Below is a small trained network, with its code and all its weights. Each question gives an input and a target symbol and asks what happens when units are switched off, that is, made to give their printed mean instead of their output.

import numpy as np


def w(rows, s, z=0):
    codes = np.array(rows[::2]) - 128.0
    scale = np.full(codes.shape[1], s)
    scale[-1] = z or s
    return codes * scale


def norm(h):
    return h / np.sqrt((h * h).mean(-1, keepdims=True) + 1e-5)


def f(y):
    return np.maximum(y, 0)


def softmax(a):
    e = np.exp(a - a.max(-1, keepdims=True))
    return e / e.sum(-1, keepdims=True)


def log_softmax(a):
    a = a - a.max(-1, keepdims=True)
    return a - np.log(np.exp(a).sum(-1, keepdims=True))


def net(x, mask):
    ids = ['ΓΔΘΠβεμξσ'.index(c) for c in x.split()]
    T = len(ids)
    res = E[ids] + P[:T]
    u = 0
    for l in range(2):
        r = norm(res)
        for j in range(2):
            rows = slice(2 * j, 2 * j + 2)
            q, k, v = (r @ M[l][rows].T for M in (Q, K, V))
            z = softmax(np.where(np.tri(T) > 0, q @ k.T / 2**0.5, -1e9)) @ v
            o = O[l][rows]
            res = res + np.where(mask[u + j], z, o[:, -1]) @ o[:, :-1]
        u += 2
        y = f(norm(res) @ A[l][:, :-1].T + A[l][:, -1])
        res = res + np.where(mask[u : u + 8], y, B[l][:, -1]) @ B[l][:, :-1]
        u += 8
    return log_softmax(norm(res)[-1] @ U[:, :-1].T + U[:, -1])


Q, K, V, O, A, B = {}, {}, {}, {}, {}, {}
E = w([
[164,166,149,127],'Γ',
[131,122,147,68],'Δ',
[96,133,110,126],'Θ',
[121,2,169,222],'Π',
[89,56,190,110],'β',
[100,141,131,124],'ε',
[123,132,141,80],'μ',
[105,118,144,148],'ξ',
[118,140,139,109],'σ',
],0.009)
P = w([
[119,231,90,47],'0',
[74,67,197,154],'1',
[136,135,135,132],'2',
[231,179,67,184],'3',
[2,77,154,123],'4',
[138,139,141,131],'5',
[218,137,94,183],'6',
[4,68,209,117],'7',
[138,140,137,129],'8',
[195,134,98,199],'9',
],0.008)
Q[0] = w([
[93,64,254,149],'L0H1',
[88,199,42,118],'L0H1',
[207,123,134,154],'L0H2',
[67,141,115,186],'L0H2',
],0.007)
K[0] = w([
[10,5,215,196],'L0H1',
[144,254,88,114],'L0H1',
[206,44,83,164],'L0H2',
[154,238,99,164],'L0H2',
],0.0068)
V[0] = w([
[255,185,89,84],'L0H1',
[153,157,179,219],'L0H1',
[124,152,197,185],'L0H2',
[218,164,245,74],'L0H2',
],0.0036)
O[0] = w([
[116,119,97,206,1],'L0H1',
[189,125,135,146,131],'L0H1',
[101,155,167,137,149],'L0H2',
[96,115,144,2,180],'L0H2',
],0.0076,0.0027)
A[0] = w([
[189,63,124,162,146],'L0N1',
[149,103,105,91,109],'L0N2',
[186,156,69,185,255],'L0N3',
[142,254,140,93,133],'L0N4',
[62,135,205,104,209],'L0N5',
[122,88,186,66,125],'L0N6',
[26,165,127,179,250],'L0N7',
[129,105,65,91,42],'L0N8',
],0.0094,0.0034)
B[0] = w([
[128,248,102,104,172],'L0N1',
[134,105,167,136,139],'L0N2',
[168,134,197,74,190],'L0N3',
[12,162,153,95,180],'L0N4',
[118,128,95,232,254],'L0N5',
[159,88,71,102,232],'L0N6',
[233,140,254,162,177],'L0N7',
[138,107,119,84,130],'L0N8',
],0.0067,0.0085)
Q[1] = w([
[147,172,112,100],'L1H1',
[162,142,101,103],'L1H1',
[132,74,255,211],'L1H2',
[204,169,36,203],'L1H2',
],0.0091)
K[1] = w([
[248,81,187,86],'L1H1',
[237,189,158,125],'L1H1',
[68,3,233,207],'L1H2',
[176,243,2,61],'L1H2',
],0.0042)
V[1] = w([
[161,2,101,121],'L1H1',
[170,144,139,32],'L1H1',
[243,148,171,43],'L1H2',
[117,98,107,84],'L1H2',
],0.0091)
O[1] = w([
[168,37,82,128,54],'L1H1',
[150,139,188,6,113],'L1H1',
[139,113,115,166,5],'L1H2',
[87,219,130,207,111],'L1H2',
],0.011,0.0026)
A[1] = w([
[182,160,115,23,154],'L1N1',
[208,223,53,143,32],'L1N2',
[81,189,119,75,68],'L1N3',
[147,117,160,121,215],'L1N4',
[168,221,104,126,1],'L1N5',
[253,165,110,224,113],'L1N6',
[184,124,248,130,99],'L1N7',
[127,64,89,147,198],'L1N8',
],0.0073,0.0018)
B[1] = w([
[131,168,173,139,219],'L1N1',
[43,129,203,2,174],'L1N2',
[202,69,87,137,191],'L1N3',
[179,94,68,139,194],'L1N4',
[89,121,10,71,176],'L1N5',
[155,193,128,110,204],'L1N6',
[97,145,90,70,254],'L1N7',
[178,175,146,139,199],'L1N8',
],0.0086,0.0044)
U = w([
[35,191,168,48,244],'Γ',
[167,96,144,32,250],'Δ',
[204,143,219,127,70],'Θ',
[214,150,133,182,241],'Π',
[215,41,101,175,35],'β',
[28,161,183,208,25],'ε',
[77,75,59,97,109],'μ',
[113,145,85,220,57],'ξ',
[8,116,86,144,60],'σ',
],0.014,0.0014)

Each question gives the input, a string of symbols that net reads in full, and the target symbol t.
The units are the heads (2 rows each of Q, K, V and O) and the neurons (one row each of A and B). Each row of codes is followed by its name. A weight is (code - 128) times the scale printed after its matrix; where a second scale follows, it is the last column's (O, A, B and U).
mask holds one flag per unit, layer by layer, with each layer's heads first. A switched-off unit (its flag False) gives its mean, the last column of its rows in O or B, instead of its output. The means were averaged over made-up inputs and are rounded, as every weight is.
A unit's drop is (log p(t) with every unit on - log p(t) with that unit switched off) / (log p(t) with every unit on - log p(t) with every unit switched off).
The circuit of an input: a set's keep is (log p(t) with only the set's units on - log p(t) with every unit switched off) / (log p(t) with every unit on - log p(t) with every unit switched off). Starting from the 12 units with the biggest drops (on a tie, the unit counted first), units are removed one at a time, each time the one whose removal leaves the highest keep (on an exact tie, the one counted first), for as long as the keep stays at least 0.8.
units of the circuit, in order: the units of the circuit, biggest drop first
top k neurons: the k neurons with the biggest drops, biggest first
top k neurons in layer l: the k neurons of layer l with the biggest drops, biggest first
heads that matter: for each layer, one digit per head in row order, 1 if its drop is at least 0.15 and else 0, layers parted by /
input Θ Δ β Δ ε ε Γ Θ, target ε: units of the circuit, in order => L0N5
input Θ β Θ ξ σ ε Γ σ, target ε: heads that matter => 00 / 10
input β Γ Δ Γ β, target Δ: units of the circuit, in order => L1H1, L0N1
input Δ ε Δ β β, target Δ: units of the circuit, in order => L1H1, L0N4, L0N6
input ε ξ β β ε β β Γ, target β: heads that matter => 00 / 10
input ε ε β Π Π Θ, target Θ: units of the circuit, in order => L0N7, L0H2
input μ β β σ β Π Π, target Δ: top 4 neurons => L0N1, L0N5, L0N4, L1N2
input β σ Δ Γ ε, target Δ: top 3 neurons => L0N7, L0N4, L0N1
input β β Δ Π β Γ β ξ β β, target Π: units of the circuit, in order => L1H1, L1N6, L0N3
input Π Π Π ε, target Γ: heads that matter => 00 / 10
input ε β β σ μ, target β: top 3 neurons => L0N5, L0N3, L0N7
input β Δ ε ε β, target ε: units of the circuit, in order => L0N5, L1H1
input Δ Δ β Θ σ, target β: top 2 neurons => L0N5, L0N7
input μ β β ξ σ Π, target Π: top neuron in layer 0 => L0N1
input Δ Δ σ β μ, target σ: heads that matter => 11 / 01
input ε ξ β β Γ Δ Γ μ, target Δ: top 3 neurons => L0N7, L0N6, L0N4
input Δ β ε β Γ ε ξ Δ, target ε: units of the circuit, in order => L0N5, L1H1
input Γ ε β β β ε Π σ β β, target Π: top 2 neurons => L0N4, L1N6
input Θ Δ ε σ β, target ε: top 3 neurons in layer 1 => L1N3, L1N5, L1N8
input μ σ μ β Γ Π, target Π: top 3 neurons => L0N3, L0N1, L0N4
input β μ ε μ ε β Δ β μ, target μ: top 2 neurons => L0N4, L0N3
input μ β Δ Δ Γ ε, target ε: top 3 neurons => L0N3, L0N5, L0N4
input Θ β β Θ Π β β ε Π Π, target Θ: units of the circuit, in order => L0N5
input β Π Π μ ε ε Γ σ, target ε: units of the circuit, in order => L1H1, L0N5
input Θ Π ε β μ Δ σ Δ, target Δ: top 2 neurons => L0N7, L0N6
input Δ β β Δ Δ β σ Δ, target β: top 3 neurons => L0N5, L0N3, L0N4
